[-35.4  12.6  -7.9  13.9   7.6   6.8  19.8  -5.6   9.8 -12.2  78.7   9.5
 -18.2  -4.2  -4.2   1.5 -25.3  87.4  36.6  14.9  -6.0  -2.4] -> 1
[-49.3 -13.2 -24.2  23.7 -12.4 -17.2 -12.3 -32.1  -0.7  14.4 -15.9  -6.1
  -6.1  76.1  -1.0  32.1 -16.7  28.1   2.4 -16.7  24.7  25.1] -> 5
[  9.3   1.3  -2.8 -12.7  -1.2  -2.2   5.5   6.7   5.4  -1.3 -28.7  -4.6
   4.8  -6.0  -6.2  -3.1   6.5  30.9  38.7   2.8 -10.7  -5.1] -> 4
[-21.8  -7.6 -25.8 -25.3   2.7 -21.9   6.3 -17.3   1.5  18.0   2.8  -4.5
  -1.8  57.2  -5.6  17.6 -10.3  37.9  51.0   1.4  -3.6  11.1] -> 4
[-25.8   1.8  -4.3  29.3 -30.7  -5.2  -1.1 -26.0   5.3   9.4 -33.1  -9.4
  14.3  46.8  -0.9   7.8 -24.0  17.3 -17.2 -10.0   9.1  11.7] -> 5
[  8.2  10.7   0.7 -13.6   1.0  15.2  11.6  15.7   8.1  -1.0  -8.5  -0.8
   9.1 -31.9  -2.7  -8.8   3.6  30.5  32.7   1.8 -16.3  -0.8] -> 4
[-63.0 -16.5 -12.7  12.6   8.7  14.0  10.7   4.4  -8.1   3.7 -20.7   3.0
   8.3  -1.4  -5.1   1.0 -24.7  -4.9  27.1   1.1   7.5  -5.9] -> 2
[-30.5  -7.8  -1.8  13.8 -12.5   4.3  -9.8  -2.5  -2.5  -9.6  -9.3  -5.8
  19.8  -1.5   3.2   9.4  -2.8  76.0  -0.5  -2.0  14.5   1.2] -> 5
[-14.4  -9.0 -11.1 -16.8  -0.5 -20.1   9.2  -8.1   7.0   1.7 -15.4  10.8
  -0.4  42.7  -7.9  10.2  -5.3  28.3  45.7  -3.6 -14.8   3.0] -> 4
[-64.6  -4.0 -46.8  -1.2 -13.8  -7.6  12.4  -3.7   4.3 -10.2 -32.1  10.0
   7.9  31.9   0.2 -15.6  -0.1  74.0  55.8  -0.2  -9.9  87.4] -> 1
[  3.4  -2.1  10.6   6.1 -15.3  16.8  -5.9  35.8  -6.5  25.1 -87.4 -17.1
  12.0 -74.5  -4.6  -0.3 -10.0 -13.9   8.5   2.8  -5.3  -8.0] -> 0
[ 23.0  10.6  28.3  24.4 -40.0  -5.2   9.6  -8.6  14.0  23.7 -31.2  -2.8
 -26.5  22.3  -3.1  12.5 -11.5 -27.0 -10.6  -2.1  -3.5   0.8] -> 3
[ 51.4  16.5  16.3  -8.0  -6.1   3.8   6.3  25.9  12.3  -5.0 -23.9 -26.9
   5.8 -60.7  -0.6 -14.2   4.7  -3.3   0.6   0.6 -16.6  -2.2] -> 4
[  5.4   0.0 -10.4  -1.0  -7.1  -6.9  -9.0   4.0   5.9   1.7 -13.2  -6.2
   3.2   4.5  -2.5  15.4  -5.4  71.4  -4.5  -3.6   7.7   5.4] -> 5
[ -3.9 -19.4   3.1   0.1   6.6  57.7  -0.1   9.8   6.3   5.8 -33.8  20.9
   3.0   0.2  20.2  19.1  -3.9  23.6   5.8  -3.3  -5.3  -7.6] -> 0
[-35.3 -26.4 -20.0  -8.1  -1.7   1.1 -11.1  20.4  -4.3   8.5 -87.4   8.6
  19.0  15.3 -11.4   8.8  -7.7  16.6  29.5   0.3  -5.5 -15.0] -> 0
[ 23.7  20.3  11.8   4.2 -19.2  -3.7   1.2 -16.7  15.4   5.5  -4.2 -10.8
  21.7   6.9  -0.3  -8.5  -6.3 -20.7 -15.9  -6.4   0.9   0.0] -> 3
[-54.5 -36.4  -9.2  14.0   9.0  -0.4  -3.3   9.5   2.5  15.9 -68.8  21.4
   3.3  18.1  -5.7  22.5 -22.2  40.7  21.1  -8.4   3.5 -10.3] -> 0
[-11.8 -12.0  -8.0  -0.4  -1.8   2.8   2.2 -15.6  -7.4  22.4 -16.0  -5.9
  10.4  10.5 -14.7  12.7 -17.6 -52.0   1.2  11.4  12.6   8.8] -> 2
[-30.8  -5.4  -3.0   8.3 -16.2  13.3  -7.4  10.5 -13.9  -8.2   0.7 -16.7
  17.6 -45.2   4.5  -3.1   9.5  41.0 -16.5  -3.2   7.0  -0.9] -> 5
[ -7.7  -3.1  -2.3 -11.6  -6.8   3.5  -1.7  19.0   6.8   8.0 -54.8   5.1
   5.1 -16.6  -3.9  16.0  -5.0  21.1  33.4  -7.2 -13.6   0.2] -> 0
[-22.2  14.0 -22.7  12.6  -8.0  -2.9  -3.0 -14.4   2.0 -16.5  13.8   2.6
   8.3  11.3   8.2 -11.3   0.0  35.9  -7.2  -6.2  -7.2   2.1] -> 1
[-44.9   6.0 -29.5   6.7   1.0   6.1   7.9  -2.2   8.5  -8.3  19.2  -2.3
   0.3  11.2  -6.5  -5.5  -0.1  38.7  36.9  10.7  -8.9  -2.1] -> 1
[ -8.3  -5.8   9.9  15.1  -9.6   4.5  -1.3  -8.3   9.0  11.2 -19.7   0.3
 -13.2   5.8   1.2   9.6  -9.9  -9.4 -13.0  -7.0 -16.8   5.4] -> 5
[-29.9   0.0 -12.0   7.5   2.2   8.2   9.5   1.1 -16.3  10.2  -9.6  -0.1
   2.2  -1.3  -1.7  -0.2 -10.9 -25.1   8.1   5.8  13.5  -2.1] -> 2
[-21.2   8.1 -23.4  -0.3 -13.6  -3.3  -6.2  -0.4  13.2 -13.3  -6.0   3.1
   4.4  20.6  -5.3   3.1  -6.5  50.7  29.7  -0.2 -16.8   7.0] -> 1
[-60.9  -6.7 -33.2  -3.3   5.3 -13.5   4.2 -12.9  -3.7 -16.6  35.1  11.9
  -3.1  40.4   8.4  -5.5   3.1  76.1  36.1  -1.5   0.0  -1.0] -> 1
[  1.3 -11.5 -12.7 -13.3   3.5 -13.6   1.3   8.1  -4.5  -5.7 -19.7   3.1
   9.3   9.9   2.3  -0.4  -4.0  46.2  45.6  -0.2  -7.1  -4.6] -> 4
[ 23.6  -2.4  -2.9 -17.2  -2.4   5.5   1.8  28.2   7.1 -11.8 -20.1   6.3
  20.4 -33.7 -16.4 -10.7   6.7  21.7   6.0   1.5 -17.2 -13.5] -> 4
[-16.9  -2.5   0.7  12.9  -5.7 -40.0   0.6 -17.6   4.3   5.7  24.5 -14.8
  -4.6   8.6   6.5   6.1  15.1  52.8  -3.5 -12.3  17.0  18.4] -> 5
[-13.5 -11.7   7.7  16.7  -1.6   0.1  -8.2   0.5  -4.4   2.5  17.3   0.5
  -4.9   5.3  -2.9  28.8 -17.8  87.4 -14.1  -5.4  17.7   7.9] -> 5
[-17.1  10.5  -0.2  10.7 -17.6  -3.6   9.4 -12.2  14.1   1.9 -29.1   5.6
 -15.0  37.3  -3.8   0.5 -17.1  41.8  38.0   2.9  -5.0  -3.2] -> 3
[-26.1  -6.2 -11.9  20.1  -4.8   4.7   4.4   0.9  -4.5  17.8 -18.5   0.4
 -11.0  20.6  -8.4  -7.3 -15.2 -17.2   6.2   6.7  13.3   1.2] -> 2
[  2.0  23.1 -10.8   0.0 -21.3  11.5  -2.8   0.2  -1.0 -15.0   8.6   4.8
  23.8 -27.9 -36.0 -17.4   4.1  23.0  -3.6   4.2 -13.8  -2.3] -> 1
[-39.3 -18.1  -4.5   3.7   5.8  -0.5  -3.8   9.9   9.7  11.7   0.2   1.7
   2.7   9.3 -10.2  19.6  -8.8  87.4  27.6  -4.0   0.8  -2.2] -> 5
[-25.5   6.8  -9.9   4.4   3.2  18.8   0.3  -2.8  -3.1  21.3 -19.7   0.8
 -15.8  11.2  -5.7  10.3  -6.3 -68.5  11.2   6.9   8.0  -9.4] -> 2
[-61.6 -40.8 -21.7   1.0   5.0   3.7  -8.2  18.9  -3.3  10.2 -87.3  12.5
  11.8  26.4  -6.6  18.7 -16.5  21.0  44.7  -3.8  -1.3 -14.3] -> 0
[  1.0   7.5   3.8   9.0  -9.4  -0.5   5.1  -9.5   1.5  12.5 -16.3  11.1
  21.7  34.6 -17.1   3.1 -23.7 -28.9  -4.6   2.7   1.9  -6.8] -> 3
[ -7.1 -50.7 -18.7 -10.8  -8.0  -9.0   2.7  -1.1   5.5  -2.6 -18.8  -2.6
  -4.7  26.4  -2.9   6.9   4.9  31.2  42.7   4.6  10.0   2.5] -> 4
[  2.7  -2.1  26.0  18.6  -8.6  -7.9  16.8 -23.2  11.9  19.2 -37.5   2.6
 -15.2  42.0  -5.7  11.0 -13.8 -41.9 -10.9  -8.8  -3.1   3.6] -> 3
[ 12.7  13.0  15.3  17.0 -17.2  -6.4   2.4 -12.1  11.8   3.7  26.3  -8.3
  -9.2  20.7   3.2  14.3 -13.2  18.8 -41.6  -7.2   2.5   8.4] -> 3
[-16.5  -0.3 -18.0   6.1 -12.1   5.2  -3.6   6.8   2.6   6.1 -32.1   5.2
   1.1  23.3 -12.4  15.3 -14.5  50.2  18.5   4.6   2.1  -6.2] -> 0
[-16.9  12.9   2.6  12.0 -16.8   5.4  -3.5   4.2 -10.0   6.3  11.9   2.3
  35.4 -18.1  -0.2  19.0 -28.3  18.2  10.1 -12.3   5.8  11.7] -> 5
[-12.3 -18.7  -5.7  -6.6   7.5 -11.4  -5.4  -3.5  -2.2  14.0 -29.0  -1.1
  -5.2  37.6  -1.3  21.0   7.0 -19.9  17.6  -4.9   3.9   3.7] -> 0
[ 35.2  24.9  -3.9  -7.8 -13.4 -20.8   5.6 -20.1  10.9  11.3  10.1  -8.0
 -17.6  56.8  -2.3  10.8  21.2  -2.4  26.1   1.8   4.0  22.1] -> 4
[-58.5 -34.0 -13.8   1.3   7.1  37.8 -12.5  23.5   1.2   5.4 -58.8  20.7
  11.6  20.5 -12.5  19.7 -11.3  51.8  12.1  -7.4  -2.9 -15.4] -> 0
[ 35.0  34.3   8.5  18.9 -23.7  -0.7  -2.2 -11.3  18.8   9.2  15.6  -1.9
 -14.0  39.1  -1.1   6.5 -10.1  14.4 -33.3   1.8   0.1   7.2] -> 3
---
[ 33.0   2.6  -5.2  -8.6 -14.9   7.9 -16.5 -11.8  44.5  17.9   2.1  12.7
  13.5 -19.0  29.0 -29.9  -5.1 -12.6  -9.4 -19.8  23.8  -7.8] -> 9
[ 29.2  -6.0  -3.4 -24.2 -33.4   6.3 -18.5   0.7   5.1   3.4  28.5 -26.6
 -26.2  11.4  15.9 -39.5  -6.4 -29.6 -23.3 -25.6  11.1 -16.2] -> 7
[ 36.9  13.9  -1.5 -12.0 -38.0  10.8 -19.0  -7.2  28.2  11.1  10.0 -10.6
 -12.2 -11.6   7.2 -24.7  -0.5  -8.0   0.5 -24.5  -3.8 -10.7] -> 7
[ 10.5   6.1 -23.1 -21.1 -14.3  -1.9  -3.4   5.6  -1.5   3.1  -0.4 -24.9
 -22.9  -9.5  -5.9 -11.5   4.5  10.4 -40.4  -7.8  -2.5  16.4] -> 9
[ 36.4  -8.5   5.5  24.1 -30.5  -7.7  -7.8   0.7  13.0  -3.9  -3.4  -0.2
  -0.4 -18.9  29.0 -31.8   3.3  -4.6   6.2 -12.6   6.8  22.7] -> 9
[ 23.9   4.8  12.7 -30.0 -13.1  -4.6  -5.4  15.3   9.1  18.1   3.4 -10.8
  -8.1 -34.0  11.7 -48.2   6.8  -7.7  -9.8 -18.7  -5.0  -2.8] -> 9
[ 32.0   4.6  -6.6 -17.8 -12.3  13.6 -30.1 -13.1  13.3  34.3   4.5 -16.0
 -30.5  -0.5   5.3 -24.4  -9.4   1.4 -31.3 -19.7  16.1  -5.7] -> 7
[ 33.6  11.9  -4.6 -20.0   1.1   9.1 -12.4   6.7  12.0  11.5   8.6 -15.7
 -32.8  -6.4  15.4 -32.5   0.6 -17.1 -27.8  -6.0  -5.7  -2.6] -> 9
[ 41.9 -22.3   0.4 -13.0  -8.8  33.8 -30.8  -4.3  24.6   2.2   5.7  -7.2
  -9.9  10.3  13.7 -31.3 -16.2   0.3  -6.6 -13.1  15.7  -3.9] -> 7
[ 45.7   1.0  -3.3 -20.2 -42.3  24.2 -16.3 -13.7  37.4  -7.6  16.9 -21.5
   5.4   3.9  22.6 -38.8  -2.7 -43.3  -5.7 -30.7  25.1 -16.0] -> 7
[ 51.6  -2.0  -3.6 -20.8 -28.9   9.5 -15.5 -27.2  24.1 -10.0  -7.4 -14.5
 -25.6  19.1  20.2 -46.4   6.9 -22.2 -31.5 -22.2  17.4  -7.4] -> 7
